Below are the code and all the weights of a small trained network. Each question names an input and a class and asks about switching units off, where a switched-off unit gives its printed mean instead of its output.

import numpy as np


def w(rows, s, z=0):
    codes = np.array(rows[::2]) - 128.0
    scale = np.full(codes.shape[1], s)
    scale[-1] = z or s
    return codes * scale


def norm(h):
    return h / np.sqrt((h * h).mean(-1, keepdims=True) + 1e-5)


def f(y):
    return y / 2 * (1 + np.tanh(0.7978845608 * (y + 0.044715 * y**3)))


def log_softmax(a):
    a = a - a.max(-1, keepdims=True)
    return a - np.log(np.exp(a).sum(-1, keepdims=True))


def net(x, mask):
    res = np.array(x, float).reshape(1, 8) / 4 @ E
    u = 0
    for l in range(2):
        y = f(norm(res) @ A[l][:, :-1].T + A[l][:, -1])
        res = res + np.where(mask[u : u + 12], y, B[l][:, -1]) @ B[l][:, :-1]
        u += 12
    return log_softmax(norm(res)[-1] @ U[:, :-1].T + U[:, -1])


A, B = {}, {}
E = w([
[123,182,61,44],'x0',
[66,49,161,110],'x1',
[24,124,63,172],'x2',
[170,37,196,103],'x3',
[2,192,204,168],'x4',
[115,136,161,124],'x5',
[118,45,79,79],'x6',
[97,102,87,138],'x7',
],0.0064)
A[0] = w([
[161,36,102,98,250],'0.n1',
[182,174,103,187,59],'0.n2',
[227,97,133,41,167],'0.n3',
[126,97,4,216,157],'0.n4',
[86,143,191,177,18],'0.n5',
[81,71,241,9,65],'0.n6',
[113,89,178,73,86],'0.n7',
[94,111,174,70,45],'0.n8',
[169,215,149,31,54],'0.n9',
[57,38,45,254,132],'0.n10',
[174,189,71,86,215],'0.n11',
[40,94,21,204,177],'0.n12',
],0.0074,0.0011)
B[0] = w([
[2,195,164,161,208],'0.n1',
[165,157,164,73,157],'0.n2',
[96,207,147,133,232],'0.n3',
[96,101,95,36,224],'0.n4',
[224,110,146,158,158],'0.n5',
[54,10,146,165,200],'0.n6',
[82,81,164,163,147],'0.n7',
[100,78,157,154,134],'0.n8',
[129,176,128,189,178],'0.n9',
[115,152,5,206,246],'0.n10',
[59,207,191,167,200],'0.n11',
[165,96,27,63,255],'0.n12',
],0.0094,0.0039)
A[1] = w([
[154,124,132,90,188],'1.n1',
[128,92,154,91,203],'1.n2',
[104,74,87,208,177],'1.n3',
[140,125,146,154,159],'1.n4',
[125,148,123,108,98],'1.n5',
[67,132,7,179,214],'1.n6',
[134,201,121,112,180],'1.n7',
[124,129,130,233,58],'1.n8',
[187,159,142,122,254],'1.n9',
[177,23,137,177,210],'1.n10',
[172,171,117,143,77],'1.n11',
[143,97,178,66,98],'1.n12',
],0.013,0.0024)
B[1] = w([
[116,164,151,146,128],'1.n1',
[83,124,124,166,135],'1.n2',
[148,228,61,151,179],'1.n3',
[112,168,67,86,135],'1.n4',
[146,122,160,131,133],'1.n5',
[166,102,166,5,253],'1.n6',
[167,119,193,110,181],'1.n7',
[171,196,128,99,147],'1.n8',
[171,179,172,111,156],'1.n9',
[97,148,113,120,164],'1.n10',
[196,101,132,141,146],'1.n11',
[83,129,108,179,130],'1.n12',
],0.013,0.011)
U = w([
[180,116,119,183,6],'0',
[219,251,169,176,176],'1',
[146,140,87,219,61],'2',
[136,117,51,49,203],'3',
[60,88,160,175,96],'4',
[195,147,142,152,172],'5',
[202,114,130,165,3],'6',
[127,161,148,90,172],'7',
],0.013,0.0047)

Each question gives the input, the list of numbers given to net, and the class t.
The units are the neurons (one row each of A and B). Each row of codes is followed by its name. A weight is (code - 128) times the scale printed after its matrix; where a second scale follows, it is the last column's (A, B and U).
mask holds one flag per neuron, layer by layer. A switched-off neuron (its flag False) gives its mean, the last column of its row in B, instead of its output. The means were averaged over made-up inputs and are rounded, as every weight is.
A unit's drop is (log p(t) with every unit on - log p(t) with that unit switched off) / (log p(t) with every unit on - log p(t) with every unit switched off).
The circuit of an input: a set's keep is (log p(t) with only the set's units on - log p(t) with every unit switched off) / (log p(t) with every unit on - log p(t) with every unit switched off). Starting from the 12 units with the biggest drops (on a tie, the unit counted first), units are removed one at a time, each time the one whose removal leaves the highest keep (on an exact tie, the one counted first), for as long as the keep stays at least 0.8.
units of the circuit, in order: the units of the circuit, biggest drop first
most important unit: the unit with the biggest drop
top k neurons: the k neurons with the biggest drops, biggest first
top k neurons in layer l: the k neurons of layer l with the biggest drops, biggest first
drop when u is switched off: that unit's drop, to one decimal
input [-6,5,-5,-3,8,8,5,8], class 2: most important unit : 1.n3
input [-2,5,2,8,5,-5,-8,7], class 2: units of the circuit, in order : 1.n6, 1.n7, 0.n5
input [-4,-3,3,-3,8,-3,3,-1], class 3: units of the circuit, in order : 0.n12, 0.n11
input [-7,1,-5,-1,6,-2,5,-6], class 2: top 3 neurons in layer 1 : 1.n6, 1.n3, 1.n7
input [-1,3,2,-6,7,-6,-5,1], class 3: units of the circuit, in order : 0.n12, 0.n11, 1.n9
input [5,1,2,7,-5,-2,-3,-5], class 1: units of the circuit, in order : 1.n6, 0.n12
input [-2,8,3,3,6,6,-1,-1], class 2: top 4 neurons : 1.n6, 1.n3, 0.n5, 0.n4
input [8,-1,-7,1,6,-1,7,-3], class 4: top 3 neurons : 0.n6, 0.n10, 1.n6
input [7,8,3,4,1,2,-3,-1], class 4: top 2 neurons : 0.n10, 1.n6
input [6,1,-2,3,8,3,-5,8], class 2: top 2 neurons : 1.n6, 0.n10
input [-5,-4,-7,8,-1,-8,2,3], class 4: top 2 neurons in layer 0 : 0.n10, 0.n9
input [-6,3,2,-1,5,5,3,7], class 3: top 2 neurons : 1.n6, 0.n12
input [-3,0,-2,0,-3,3,7,0], class 4: top 2 neurons : 0.n10, 0.n12
input [0,1,-8,-5,-5,6,6,8], class 1: most important unit : 0.n3
input [-3,8,2,2,-5,7,6,-7], class 4: drop when 1.n6 is switched off : 0.1
input [-6,3,-1,3,-2,-1,4,-5], class 4: drop when 0.n10 is switched off : 0.2
input [6,-8,-6,-1,-2,-2,4,-6], class 1: drop when 0.n6 is switched off : 0.0
input [2,3,-3,-4,-8,1,5,-8], class 1: drop when 1.n3 is switched off : -0.1
